Below are the code and all the weights of a small trained network. Each question names an input and a target symbol and asks about switching units off, where a switched-off unit gives its printed mean instead of its output.

import numpy as np


def w(rows, s, z=0):
    codes = np.array(rows[::2]) - 128.0
    scale = np.full(codes.shape[1], s)
    scale[-1] = z or s
    return codes * scale


def norm(h):
    return h / np.sqrt((h * h).mean(-1, keepdims=True) + 1e-5)


def f(y):
    return np.maximum(y, 0)


def softmax(a):
    e = np.exp(a - a.max(-1, keepdims=True))
    return e / e.sum(-1, keepdims=True)


def log_softmax(a):
    a = a - a.max(-1, keepdims=True)
    return a - np.log(np.exp(a).sum(-1, keepdims=True))


def net(x, mask):
    ids = ['αβγδεζηθλμξπστψω'.index(c) for c in x.split()]
    T = len(ids)
    res = E[ids] + P[:T]
    u = 0
    for l in range(2):
        q, k, v = (norm(res) @ M[l].T for M in (Q, K, V))
        z = softmax(np.where(np.tri(T) > 0, q @ k.T / 2**0.5, -1e9)) @ v
        res = res + np.where(mask[u], z, O[l][:, -1]) @ O[l][:, :-1]
        u += 1
        y = f(norm(res) @ A[l][:, :-1].T + A[l][:, -1])
        res = res + np.where(mask[u : u + 8], y, B[l][:, -1]) @ B[l][:, :-1]
        u += 8
    return log_softmax(norm(res)[-1] @ U[:, :-1].T + U[:, -1])


Q, K, V, O, A, B = {}, {}, {}, {}, {}, {}
E = w([
[197,76,105,88],'α',
[111,132,171,143],'β',
[172,84,62,95],'γ',
[85,105,88,192],'δ',
[81,139,128,166],'ε',
[82,131,164,192],'ζ',
[175,153,255,90],'η',
[157,113,83,125],'θ',
[116,88,77,134],'λ',
[165,149,153,130],'μ',
[135,116,248,65],'ξ',
[162,106,125,112],'π',
[141,110,113,185],'σ',
[140,127,121,134],'τ',
[193,133,173,91],'ψ',
[76,97,98,160],'ω',
],0.0029)
P = w([
[115,159,139,74],'0',
[126,32,147,138],'1',
[226,187,120,251],'2',
[126,40,146,135],'3',
[219,191,123,244],'4',
[123,44,146,133],'5',
[219,201,118,240],'6',
[123,44,149,131],'7',
[221,204,117,235],'8',
[122,44,148,135],'9',
[215,210,104,234],'10',
[123,45,149,132],'11',
[215,218,108,233],'12',
[124,41,148,136],'13',
],0.0024)
Q[0] = w([
[46,107,113,60],'L0H1',
[178,254,99,198],'L0H1',
],0.0091)
K[0] = w([
[175,87,199,208],'L0H1',
[111,253,44,97],'L0H1',
],0.0073)
V[0] = w([
[193,123,97,68],'L0H1',
[219,204,125,250],'L0H1',
],0.0023)
O[0] = w([
[52,179,160,168,175],'L0H1',
[167,4,226,192,2],'L0H1',
],0.0023,0.00045)
A[0] = w([
[186,125,52,155,146],'L0N1',
[216,164,191,131,128],'L0N2',
[104,124,109,53,192],'L0N3',
[252,166,89,152,63],'L0N4',
[216,157,201,112,104],'L0N5',
[136,64,166,109,100],'L0N6',
[144,227,120,226,76],'L0N7',
[155,120,216,49,4],'L0N8',
],0.0033,0.0027)
B[0] = w([
[141,184,183,150,247],'L0N1',
[104,106,43,156,254],'L0N2',
[160,107,173,168,187],'L0N3',
[2,100,220,138,230],'L0N4',
[91,99,39,187,224],'L0N5',
[126,38,118,154,202],'L0N6',
[170,31,99,3,249],'L0N7',
[248,141,115,197,151],'L0N8',
],0.0034,0.0018)
Q[1] = w([
[206,254,96,250],'L1H1',
[219,84,210,39],'L1H1',
],0.0087)
K[1] = w([
[125,253,105,70],'L1H1',
[199,65,160,104],'L1H1',
],0.017)
V[1] = w([
[212,122,170,2],'L1H1',
[233,130,4,156],'L1H1',
],0.0027)
O[1] = w([
[170,1,161,32,22],'L1H1',
[198,121,61,137,255],'L1H1',
],0.0042,0.00073)
A[1] = w([
[100,210,170,154,74],'L1N1',
[144,82,107,177,181],'L1N2',
[71,103,61,122,78],'L1N3',
[104,105,221,136,4],'L1N4',
[145,94,158,116,114],'L1N5',
[148,255,117,167,71],'L1N6',
[125,117,136,78,215],'L1N7',
[40,157,118,171,82],'L1N8',
],0.0054,0.0031)
B[1] = w([
[238,21,121,213,143],'L1N1',
[110,206,147,84,254],'L1N2',
[95,101,91,4,139],'L1N3',
[15,81,28,185,137],'L1N4',
[85,156,121,104,156],'L1N5',
[26,72,105,15,163],'L1N6',
[113,185,136,173,157],'L1N7',
[228,42,140,128,159],'L1N8',
],0.0041,0.0049)
U = w([
[178,68,157,69,160],'α',
[10,119,140,171,242],'β',
[178,128,98,54,129],'γ',
[91,66,35,196,33],'δ',
[166,33,146,159,153],'ε',
[130,85,179,213,170],'ζ',
[183,158,227,152,119],'η',
[152,212,131,89,118],'θ',
[60,137,75,38,105],'λ',
[85,189,15,141,9],'μ',
[77,79,207,124,245],'ξ',
[117,125,214,57,224],'π',
[115,198,152,235,123],'σ',
[64,216,184,105,130],'τ',
[233,133,64,166,7],'ψ',
[93,39,76,77,126],'ω',
],0.013,0.0015)

Each question gives the input, a string of symbols that net reads in full, and the target symbol t.
The units are the heads (2 rows each of Q, K, V and O) and the neurons (one row each of A and B). Each row of codes is followed by its name. A weight is (code - 128) times the scale printed after its matrix; where a second scale follows, it is the last column's (O, A, B and U).
mask holds one flag per unit, layer by layer, with each layer's heads first. A switched-off unit (its flag False) gives its mean, the last column of its rows in O or B, instead of its output. The means were averaged over made-up inputs and are rounded, as every weight is.
A unit's drop is (log p(t) with every unit on - log p(t) with that unit switched off) / (log p(t) with every unit on - log p(t) with every unit switched off).
The circuit of an input: a set's keep is (log p(t) with only the set's units on - log p(t) with every unit switched off) / (log p(t) with every unit on - log p(t) with every unit switched off). Starting from the 12 units with the biggest drops (on a tie, the unit counted first), units are removed one at a time, each time the one whose removal leaves the highest keep (on an exact tie, the one counted first), for as long as the keep stays at least 0.8.
circuit, biggest first: the units of the circuit, biggest drop first
top k neurons: the k neurons with the biggest drops, biggest first
top k neurons in layer l: the k neurons of layer l with the biggest drops, biggest first
input λ θ μ, target λ: circuit, biggest first => [L1N6; L0H1]
input ψ ω η τ ψ η β ξ μ π π θ τ, target ψ: top 4 neurons => [L0N7; L0N5; L0N2; L0N6]
input μ ψ ζ ζ ζ ξ λ λ ξ, target μ: circuit, biggest first => [L0N5; L1N6; L0N2]
input ψ τ ψ γ ω, target ψ: circuit, biggest first => [L0N7; L0N5; L1N6]
input ε ζ β, target ε: top neuron => [L0N7]
input α θ ε β ε ε ε ψ θ ψ μ, target α: circuit, biggest first => [L1H1; L0H1]
input ε τ μ β ξ δ μ μ, target μ: circuit, biggest first => [L0N4; L0N7; L0N1; L1H1]
input β η β δ ψ, target β: circuit, biggest first => [L1H1; L0N4; L1N4]
input η η β σ ψ λ α θ π δ α, target η: top 2 neurons in layer 1 => [L1N6; L1N2]
input ξ ε ζ ω μ μ η β ζ θ ξ, target ξ: circuit, biggest first => [L1H1; L1N4]
input ψ σ ω π ε θ ξ η μ σ σ ψ ζ, target ψ: circuit, biggest first => [L1H1; L0N7; L0N5; L0N2]
input ξ δ θ δ ψ, target ξ: circuit, biggest first => [L1H1; L0N4]
input δ β π β ω θ α γ, target γ: top 3 neurons => [L0N4; L0N7; L1N6]
input σ α π ψ σ τ ζ η ξ, target σ: top 3 neurons in layer 0 => [L0N5; L0N7; L0N2]
input ψ β π σ ξ, target ψ: top 2 neurons => [L0N5; L0N2]
input μ π β θ μ μ β α σ, target μ: top 3 neurons in layer 1 => [L1N6; L1N8; L1N1]
input σ γ ζ δ σ τ, target τ: top neuron in layer 0 => [L0N4]
input β τ λ τ σ γ ζ ζ ξ τ ε, target β: circuit, biggest first => [L0H1; L1H1; L1N4]
input β λ ω δ γ π ω ε π, target β: top 2 neurons in layer 0 => [L0N4; L0N7]
input θ ε σ ψ ω α ψ ψ π σ μ ω σ, target θ: top 2 neurons => [L0N5; L0N4]
input β δ τ ψ ω ζ ψ σ β δ β, target β: circuit, biggest first => [L0H1; L1H1; L1N4]
input ψ ξ ω η σ, target ψ: top 3 neurons in layer 0 => [L0N7; L0N5; L0N2]
input μ μ δ σ α μ ψ θ ψ, target μ: top neuron => [L0N5]
